Below is a small trained network, with its code and all its weights. Each question gives an input and a target symbol and asks what happens when units are switched off, that is, made to give their printed mean instead of their output.

import numpy as np


def w(rows, s, z=0):
    codes = np.array(rows[::2]) - 128.0
    scale = np.full(codes.shape[1], s)
    scale[-1] = z or s
    return codes * scale


def f(y):
    return np.maximum(y, 0)


def softmax(a):
    e = np.exp(a - a.max(-1, keepdims=True))
    return e / e.sum(-1, keepdims=True)


def log_softmax(a):
    a = a - a.max(-1, keepdims=True)
    return a - np.log(np.exp(a).sum(-1, keepdims=True))


def net(x, mask):
    ids = ['ΓΘΞΠαβδεζη'.index(c) for c in x.split()]
    T = len(ids)
    res = E[ids] + P[:T]
    r = res
    for j in range(2):
        rows = slice(2 * j, 2 * j + 2)
        q, k, v = (r @ M[0][rows].T for M in (Q, K, V))
        z = softmax(np.where(np.tri(T) > 0, q @ k.T / 2**0.5, -1e9)) @ v
        o = O[0][rows]
        res = res + np.where(mask[j], z, o[:, -1]) @ o[:, :-1]
    y = f(res @ A[0][:, :-1].T + A[0][:, -1])
    res = res + np.where(mask[2:10], y, B[0][:, -1]) @ B[0][:, :-1]
    return log_softmax(res[-1] @ U[:, :-1].T + U[:, -1])


Q, K, V, O, A, B = {}, {}, {}, {}, {}, {}
E = w([
[143,155,133,86,236],'Γ',
[94,229,93,119,190],'Θ',
[212,75,170,66,153],'Ξ',
[211,250,209,103,185],'Π',
[249,122,167,92,67],'α',
[133,74,194,56,250],'β',
[115,115,66,107,111],'δ',
[163,215,89,132,68],'ε',
[114,182,199,117,91],'ζ',
[255,140,85,95,125],'η',
],0.01)
P = w([
[118,107,124,181,134],'0',
[243,150,157,161,196],'1',
[100,142,122,98,109],'2',
[211,154,113,96,171],'3',
[127,84,125,244,152],'4',
[214,118,157,218,170],'5',
[95,155,123,61,97],'6',
[187,167,98,65,160],'7',
[91,165,121,33,86],'8',
[179,181,102,39,152],'9',
[88,175,124,5,76],'10',
[181,200,95,10,144],'11',
[95,113,129,144,120],'12',
],0.017)
Q[0] = w([
[113,182,122,24,76],'H0',
[182,148,126,8,147],'H0',
[151,197,85,57,147],'H1',
[96,122,78,35,130],'H1',
],0.016)
K[0] = w([
[145,206,126,7,101],'H0',
[80,108,132,60,97],'H0',
[61,169,106,14,91],'H1',
[167,175,131,2,120],'H1',
],0.014)
V[0] = w([
[145,14,157,60,24],'H0',
[69,28,102,137,193],'H0',
[230,108,170,103,208],'H1',
[73,96,253,191,55],'H1',
],0.012)
O[0] = w([
[144,55,69,120,153,123],'H0',
[149,159,76,12,97,75],'H0',
[119,9,189,98,102,174],'H1',
[100,111,62,172,202,2],'H1',
],0.015,0.0072)
A[0] = w([
[50,104,182,168,122,61],'N0',
[131,165,141,21,102,1],'N1',
[82,145,151,81,164,181],'N2',
[134,182,170,119,139,252],'N3',
[134,62,75,55,106,124],'N4',
[42,100,113,142,62,186],'N5',
[139,113,62,197,7,239],'N6',
[208,145,110,134,172,180],'N7',
],0.011,0.0038)
B[0] = w([
[170,147,54,134,219,165],'N0',
[177,100,17,177,124,246],'N1',
[182,132,86,181,98,171],'N2',
[139,129,180,117,84,243],'N3',
[118,188,143,112,215,199],'N4',
[47,228,44,113,124,149],'N5',
[46,60,147,107,90,152],'N6',
[3,109,99,119,113,193],'N7',
],0.011,0.013)
U = w([
[209,94,77,169,84,160],'Γ',
[109,254,162,97,112,82],'Θ',
[100,150,145,61,179,193],'Ξ',
[179,135,156,235,185,108],'Π',
[123,17,80,240,147,111],'α',
[185,151,16,165,189,3],'β',
[32,186,31,73,80,95],'δ',
[24,154,165,174,104,156],'ε',
[100,162,47,245,176,101],'ζ',
[73,51,212,115,69,152],'η',
],0.0074,0.007)

Each question gives the input, a string of symbols that net reads in full, and the target symbol t.
The units are the heads (2 rows each of Q, K, V and O) and the neurons (one row each of A and B). Each row of codes is followed by its name. A weight is (code - 128) times the scale printed after its matrix; where a second scale follows, it is the last column's (O, A, B and U).
mask holds one flag per unit, heads first, then neurons. A switched-off unit (its flag False) gives its mean, the last column of its rows in O or B, instead of its output. The means were averaged over made-up inputs and are rounded, as every weight is.
A unit's drop is (log p(t) with every unit on - log p(t) with that unit switched off) / (log p(t) with every unit on - log p(t) with every unit switched off).
The circuit of an input: a set's keep is (log p(t) with only the set's units on - log p(t) with every unit switched off) / (log p(t) with every unit on - log p(t) with every unit switched off). Starting from all 10 units, units are removed one at a time, each time the one whose removal leaves the highest keep (on an exact tie, the one counted first), for as long as the keep stays at least 0.8.
units of the circuit, in order: the units of the circuit, biggest drop first
unit that matters most: the unit with the biggest drop
k most important neurons: the k neurons with the biggest drops, biggest first
which heads matter: for each layer, one digit per head in row order, 1 if its drop is at least 0.15 and else 0, layers parted by /
drop when u is switched off: that unit's drop, to one decimal
input Θ η α Γ α Γ, target α: which heads matter => 01
input Γ Γ δ β, target δ: units of the circuit, in order => N7, H1
input Π Ξ δ ε Ξ Θ, target Ξ: units of the circuit, in order => H0, H1, N1
input Γ η Ξ Π Γ η α Γ Γ δ ε Γ, target ε: unit that matters most => H0
input Ξ η Γ Π, target Γ: units of the circuit, in order => N1, H0, H1, N4
input η Θ Θ ε δ ε δ ε Ξ ε, target Ξ: which heads matter => 10
input Ξ Π ζ η α Θ ε, target ε: units of the circuit, in order => H0, N6, N1, H1
input η ζ Π ζ, target Π: units of the circuit, in order => H0, N7
input α η δ Π Θ β Γ Γ Γ ε Ξ η α, target α: units of the circuit, in order => H0, H1
input Θ Γ Ξ ζ Γ η Γ Γ δ β, target δ: units of the circuit, in order => H1, N7
input Ξ Γ Ξ Ξ η δ Ξ η Θ, target Θ: units of the circuit, in order => H0, H1
input δ Γ Ξ Γ, target Ξ: 2 most important neurons => N1, N4
input ζ δ Γ η η ζ Γ α Ξ δ, target Ξ: units of the circuit, in order => H0, N4, N1
input Γ β ζ Γ ζ Π ε Γ Γ, target Γ: unit that matters most => N1
input Γ δ Θ Θ Ξ Π Ξ ζ, target Ξ: 3 most important neurons => N1, N4, N2
input δ Θ Ξ Θ Π ε ζ Ξ δ Ξ Π Γ δ, target δ: 4 most important neurons => N5, N0, N6, N4
input δ Ξ Θ η Π α Γ Ξ Π β Π Ξ η, target η: 4 most important neurons => N1, N6, N4, N2
input δ ζ Γ β η Π δ η α α Γ Π, target Γ: units of the circuit, in order => N1, H1
input Γ Θ η δ, target η: units of the circuit, in order => H0, N1, H1
input Γ Γ η Γ Ξ η Γ ε Ξ ε Ξ ζ, target Ξ: most important neuron => N1
input Ξ Γ δ Γ β Γ α α Π Γ η Ξ, target η: units of the circuit, in order => H0, H1, N1
input δ α Ξ, target Ξ: 2 most important neurons => N4, N1
input Γ Π ε δ, target ε: 2 most important neurons => N1, N7
input β Θ β Γ Ξ β δ Γ α η, target α: drop when H0 is switched off => 0.9
input η Ξ ε Θ Γ δ Γ Θ, target Γ: drop when N1 is switched off => 0.5
